Here is a tiny trained network, its code and every weight. The questions are about switching its units off for an input and a target symbol, where a switched-off unit gives its printed mean instead of its output.

import numpy as np


def w(rows, s, z=0):
    codes = np.array(rows[::2]) - 128.0
    scale = np.full(codes.shape[1], s)
    scale[-1] = z or s
    return codes * scale


def norm(h):
    return h / np.sqrt((h * h).mean(-1, keepdims=True) + 1e-5)


def f(y):
    return np.maximum(y, 0)


def softmax(a):
    e = np.exp(a - a.max(-1, keepdims=True))
    return e / e.sum(-1, keepdims=True)


def log_softmax(a):
    a = a - a.max(-1, keepdims=True)
    return a - np.log(np.exp(a).sum(-1, keepdims=True))


def net(x, mask):
    ids = ['Σβδζθξφω'.index(c) for c in x.split()]
    T = len(ids)
    res = E[ids] + P[:T]
    r = norm(res)
    for j in range(2):
        rows = slice(4 * j, 4 * j + 4)
        q, k, v = (r @ M[0][rows].T for M in (Q, K, V))
        z = softmax(np.where(np.tri(T) > 0, q @ k.T / 4**0.5, -1e9)) @ v
        o = O[0][rows]
        res = res + np.where(mask[j], z, o[:, -1]) @ o[:, :-1]
    y = f(norm(res) @ A[0][:, :-1].T + A[0][:, -1])
    res = res + np.where(mask[2:10], y, B[0][:, -1]) @ B[0][:, :-1]
    return log_softmax(norm(res)[-1] @ U[:, :-1].T + U[:, -1])


Q, K, V, O, A, B = {}, {}, {}, {}, {}, {}
E = w([
[79,140,121,31,136,118,155],'Σ',
[137,182,174,93,159,214,123],'β',
[128,226,127,104,200,125,101],'δ',
[62,111,80,57,46,121,154],'ζ',
[59,145,127,183,99,201,57],'θ',
[121,112,236,151,80,138,133],'ξ',
[86,138,150,168,123,35,77],'φ',
[169,3,67,161,219,139,173],'ω',
],0.0016)
P = w([
[71,78,141,43,152,134,83],'0',
[93,120,145,50,136,140,81],'1',
[72,109,133,132,159,135,161],'2',
[123,162,128,103,101,131,103],'3',
[108,141,119,180,131,129,186],'4',
[157,160,102,144,74,131,124],'5',
[131,196,106,217,116,130,251],'6',
],0.002)
Q[0] = w([
[172,48,89,95,105,116,71],'h1',
[119,47,192,187,191,152,85],'h1',
[100,167,123,49,56,164,74],'h1',
[12,170,121,143,100,142,226],'h1',
[191,153,108,76,84,134,46],'h2',
[46,189,100,129,94,128,253],'h2',
[141,164,133,157,131,126,151],'h2',
[215,68,156,124,162,130,20],'h2',
],0.0074)
K[0] = w([
[106,123,175,70,229,153,116],'h1',
[74,87,129,10,109,82,105],'h1',
[231,189,191,199,165,151,46],'h1',
[150,90,124,254,79,82,127],'h1',
[93,154,212,160,123,112,7],'h2',
[181,150,103,230,133,136,187],'h2',
[122,151,103,144,86,120,177],'h2',
[72,107,152,36,124,119,77],'h2',
],0.0063)
V[0] = w([
[141,135,134,116,168,1,128],'h1',
[116,62,203,155,128,147,74],'h1',
[153,179,159,104,215,157,127],'h1',
[97,147,68,158,166,120,52],'h1',
[132,47,70,134,138,144,128],'h2',
[125,129,176,142,72,197,139],'h2',
[125,174,132,122,99,106,174],'h2',
[145,85,123,123,163,146,159],'h2',
],0.0042)
O[0] = w([
[99,215,138,96,159,3,208,77],'h1',
[166,125,168,252,56,131,117,159],'h1',
[192,248,116,89,134,155,141,67],'h1',
[93,204,9,204,129,101,39,157],'h1',
[198,159,124,169,214,126,206,254],'h2',
[86,192,101,92,153,45,101,81],'h2',
[128,142,137,117,110,138,23,92],'h2',
[170,103,45,157,186,134,146,198],'h2',
],0.0031,0.0016)
A[0] = w([
[252,101,66,221,227,119,242,116],'n1',
[230,118,119,88,96,179,112,5],'n2',
[137,94,221,167,75,148,136,8],'n3',
[138,53,161,127,112,127,104,144],'n4',
[160,126,181,63,170,92,139,71],'n5',
[91,131,179,103,155,134,63,122],'n6',
[94,159,122,197,102,3,130,32],'n7',
[125,130,108,86,48,110,102,113],'n8',
],0.0044,0.0018)
B[0] = w([
[253,99,14,223,252,119,222,254],'n1',
[139,72,230,112,182,189,121,135],'n2',
[166,218,165,173,42,90,204,139],'n3',
[108,220,116,123,127,131,160,152],'n4',
[231,108,113,226,40,88,9,132],'n5',
[144,86,98,120,99,98,194,148],'n6',
[113,79,236,131,245,64,41,147],'n7',
[152,129,151,172,211,130,151,153],'n8',
],0.0036,0.0069)
U = w([
[205,56,104,73,54,73,79,2],'Σ',
[175,105,208,78,159,236,97,30],'β',
[131,255,75,58,139,117,100,132],'δ',
[27,58,104,39,133,135,198,76],'ζ',
[79,113,74,205,70,191,44,106],'θ',
[133,180,195,174,35,112,200,207],'ξ',
[89,108,204,151,201,41,58,249],'φ',
[209,100,71,193,201,126,185,166],'ω',
],0.0057,0.00054)

Each question gives the input, a string of symbols that net reads in full, and the target symbol t.
The units are the heads (4 rows each of Q, K, V and O) and the neurons (one row each of A and B). Each row of codes is followed by its name. A weight is (code - 128) times the scale printed after its matrix; where a second scale follows, it is the last column's (O, A, B and U).
mask holds one flag per unit, heads first, then neurons. A switched-off unit (its flag False) gives its mean, the last column of its rows in O or B, instead of its output. The means were averaged over made-up inputs and are rounded, as every weight is.
A unit's drop is (log p(t) with every unit on - log p(t) with that unit switched off) / (log p(t) with every unit on - log p(t) with every unit switched off).
The circuit of an input: a set's keep is (log p(t) with only the set's units on - log p(t) with every unit switched off) / (log p(t) with every unit on - log p(t) with every unit switched off). Starting from all 10 units, units are removed one at a time, each time the one whose removal leaves the highest keep (on an exact tie, the one counted first), for as long as the keep stays at least 0.8.
units of the circuit, in order: the units of the circuit, biggest drop first
unit that matters most: the unit with the biggest drop
k most important neurons: the k neurons with the biggest drops, biggest first
heads that matter: for each layer, one digit per head in row order, 1 if its drop is at least 0.15 and else 0, layers parted by /
input ξ β ζ Σ Σ ζ, target β: unit that matters most : h1
input ξ ζ δ ζ φ θ, target θ: units of the circuit, in order : (n1 h1)
input ξ ω ζ φ ξ, target φ: 2 most important neurons : (n7 n1)
input ω ξ ξ ω β Σ, target β: units of the circuit, in order : (h1 n1 n2)
input ζ ζ ω ζ ω φ, target φ: 2 most important neurons : (n1 n7)
input ω ζ β Σ ζ, target ζ: units of the circuit, in order : (h1 n1 h2)
input φ ξ ξ ζ φ Σ ζ, target φ: units of the circuit, in order : (h2 n7 n1)
input ζ φ ζ, target φ: units of the circuit, in order : (h1 n7 n1)
input ζ ζ ζ, target ζ: heads that matter : 00
input ζ ω ζ ζ β ζ, target β: heads that matter : 10
input δ ω θ ω ζ ξ Σ, target ξ: units of the circuit, in order : (h1 h2 n1 n3)
input ζ ξ ω ω ζ ξ δ, target ξ: heads that matter : 11
input ζ ζ ζ Σ ζ Σ, target Σ: units of the circuit, in order : (h1 n5 n1)
input Σ ζ Σ, target ζ: units of the circuit, in order : (n1 h2)
input ξ δ β, target ξ: units of the circuit, in order : (h1 h2 n1 n3)
input ζ Σ δ θ ζ ζ θ, target θ: units of the circuit, in order : (h2 n1 h1)
input ζ ξ ζ ζ ζ Σ, target ξ: units of the circuit, in order : (h1 n1 h2 n3)
input ζ ω θ ξ, target ξ: units of the circuit, in order : (n1 n3)
input ξ δ ζ, target ξ: units of the circuit, in order : (h1 n1 h2 n3)
input ζ ζ Σ ζ θ θ Σ, target θ: units of the circuit, in order : (h1 h2 n1)
input Σ ξ θ ζ ζ ζ, target θ: heads that matter : 10
input δ ω ξ δ ζ δ, target δ: heads that matter : 11
input ξ Σ Σ β, target β: heads that matter : 10
input ξ ζ φ ζ φ ζ Σ, target φ: heads that matter : 01
input ξ β φ, target φ: unit that matters most : n7
input Σ ξ ζ δ φ Σ, target φ: most important neuron : (n1)
input β ζ θ Σ ξ Σ ζ, target ξ: most important neuron : (n1)
input ζ ζ ζ θ δ ζ, target δ: 2 most important neurons : (n1 n8)
